Below is a small trained network, with its code and all its weights. Each question gives an input and a class and asks what happens when units are switched off, that is, made to give their printed mean instead of their output.

import numpy as np


def w(rows, s, z=0):
    codes = np.array(rows[::2]) - 128.0
    scale = np.full(codes.shape[1], s)
    scale[-1] = z or s
    return codes * scale


def norm(h):
    return h / np.sqrt((h * h).mean(-1, keepdims=True) + 1e-5)


def f(y):
    return np.maximum(y, 0)


def log_softmax(a):
    a = a - a.max(-1, keepdims=True)
    return a - np.log(np.exp(a).sum(-1, keepdims=True))


def net(x, mask):
    res = np.array(x, float).reshape(1, 3) / 4 @ E
    u = 0
    for l in range(2):
        y = f(norm(res) @ A[l][:, :-1].T + A[l][:, -1])
        res = res + np.where(mask[u : u + 10], y, B[l][:, -1]) @ B[l][:, :-1]
        u += 10
    return log_softmax(norm(res)[-1] @ U[:, :-1].T + U[:, -1])


A, B = {}, {}
E = w([
[86,189,2,63,119,44],'x0',
[120,64,182,108,167,70],'x1',
[249,149,144,9,122,155],'x2',
],0.0082)
A[0] = w([
[105,91,184,49,101,94,108],'0.n1',
[112,97,155,208,175,166,199],'0.n2',
[154,160,208,128,101,110,124],'0.n3',
[134,168,104,144,2,166,148],'0.n4',
[87,128,97,114,123,148,27],'0.n5',
[130,214,148,92,194,94,111],'0.n6',
[161,147,190,133,191,39,2],'0.n7',
[107,20,122,63,209,98,39],'0.n8',
[93,91,184,134,213,3,69],'0.n9',
[89,131,98,129,173,72,138],'0.n10',
],0.0097,0.0031)
B[0] = w([
[146,90,118,200,79,113,193],'0.n1',
[116,127,130,159,208,118,255],'0.n2',
[127,197,224,80,241,71,178],'0.n3',
[169,56,141,236,62,103,218],'0.n4',
[188,77,91,122,137,121,147],'0.n5',
[112,154,144,84,213,220,182],'0.n6',
[182,185,109,188,69,101,170],'0.n7',
[180,254,59,139,32,154,206],'0.n8',
[125,213,104,218,58,153,249],'0.n9',
[87,109,166,69,183,173,222],'0.n10',
],0.0074,0.0058)
A[1] = w([
[176,152,125,99,161,127,50],'1.n1',
[97,124,55,87,174,167,142],'1.n2',
[142,143,79,118,100,102,26],'1.n3',
[112,176,53,79,161,125,20],'1.n4',
[173,137,113,108,81,128,226],'1.n5',
[85,166,134,98,29,81,226],'1.n6',
[150,128,156,50,98,153,133],'1.n7',
[158,83,156,177,146,129,2],'1.n8',
[32,166,156,157,143,175,27],'1.n9',
[151,108,125,175,9,127,88],'1.n10',
],0.014,0.0013)
B[1] = w([
[54,70,56,129,145,81,193],'1.n1',
[173,123,201,167,164,176,214],'1.n2',
[145,187,168,83,120,198,199],'1.n3',
[163,158,213,156,214,103,245],'1.n4',
[57,73,109,184,16,95,216],'1.n5',
[182,116,197,125,118,194,218],'1.n6',
[21,36,36,167,169,77,195],'1.n7',
[164,249,147,22,99,142,218],'1.n8',
[137,22,49,17,116,95,255],'1.n9',
[205,237,158,62,2,73,244],'1.n10',
],0.0082,0.0067)
U = w([
[155,171,132,128,58,127,254],'0',
[137,141,167,117,247,186,92],'1',
[90,53,66,121,143,104,21],'2',
],0.016,0.00074)

Each question gives the input, the list of numbers given to net, and the class t.
The units are the neurons (one row each of A and B). Each row of codes is followed by its name. A weight is (code - 128) times the scale printed after its matrix; where a second scale follows, it is the last column's (A, B and U).
mask holds one flag per neuron, layer by layer. A switched-off neuron (its flag False) gives its mean, the last column of its row in B, instead of its output. The means were averaged over made-up inputs and are rounded, as every weight is.
A unit's drop is (log p(t) with every unit on - log p(t) with that unit switched off) / (log p(t) with every unit on - log p(t) with every unit switched off).
The circuit of an input: a set's keep is (log p(t) with only the set's units on - log p(t) with every unit switched off) / (log p(t) with every unit on - log p(t) with every unit switched off). Starting from the 12 units with the biggest drops (on a tie, the unit counted first), units are removed one at a time, each time the one whose removal leaves the highest keep (on an exact tie, the one counted first), for as long as the keep stays at least 0.8.
circuit, biggest first: the units of the circuit, biggest drop first
k most important neurons: the k neurons with the biggest drops, biggest first
top k neurons in layer l: the k neurons of layer l with the biggest drops, biggest first
drop of u: that unit's drop, to one decimal
input [-6,7,5], class 0: circuit, biggest first => 0.n8; 1.n4
input [3,8,-7], class 0: 2 most important neurons => 0.n9; 0.n8
input [3,8,-6], class 0: circuit, biggest first => 0.n9
input [-3,-1,2], class 1: circuit, biggest first => 1.n10; 0.n3
input [8,1,7], class 1: top 3 neurons in layer 1 => 1.n4; 1.n2; 1.n9
input [2,-3,4], class 2: top 4 neurons in layer 0 => 0.n9; 0.n6; 0.n8; 0.n1
input [6,5,5], class 1: circuit, biggest first => 1.n4; 1.n10
input [8,-7,8], class 1: circuit, biggest first => 1.n4; 1.n10
input [-7,7,-1], class 0: circuit, biggest first => 1.n4; 1.n8
input [-8,-5,-3], class 1: 2 most important neurons => 0.n2; 1.n10
input [-2,1,3], class 2: 3 most important neurons => 0.n3; 0.n4; 0.n2
input [-1,7,8], class 2: 2 most important neurons => 1.n7; 0.n4
input [-3,2,-8], class 2: top 2 neurons in layer 1 => 1.n9; 1.n4
input [2,8,-7], class 0: top 3 neurons in layer 0 => 0.n9; 0.n8; 0.n6
input [5,-4,8], class 2: 2 most important neurons => 1.n7; 1.n5
input [-5,-2,-1], class 1: 2 most important neurons => 1.n10; 0.n2
input [-3,-2,-4], class 2: top 2 neurons in layer 0 => 0.n2; 0.n3
input [-5,1,3], class 1: top neuron in layer 1 => 1.n10
input [-3,-6,7], class 2: top 2 neurons in layer 1 => 1.n7; 1.n1
input [0,-2,-4], class 2: top neuron in layer 1 => 1.n9
input [8,4,5], class 1: drop of 1.n4 => 0.4
input [-3,6,8], class 2: drop of 1.n7 => 0.3
input [8,-6,-2], class 1: drop of 0.n9 => 0.2
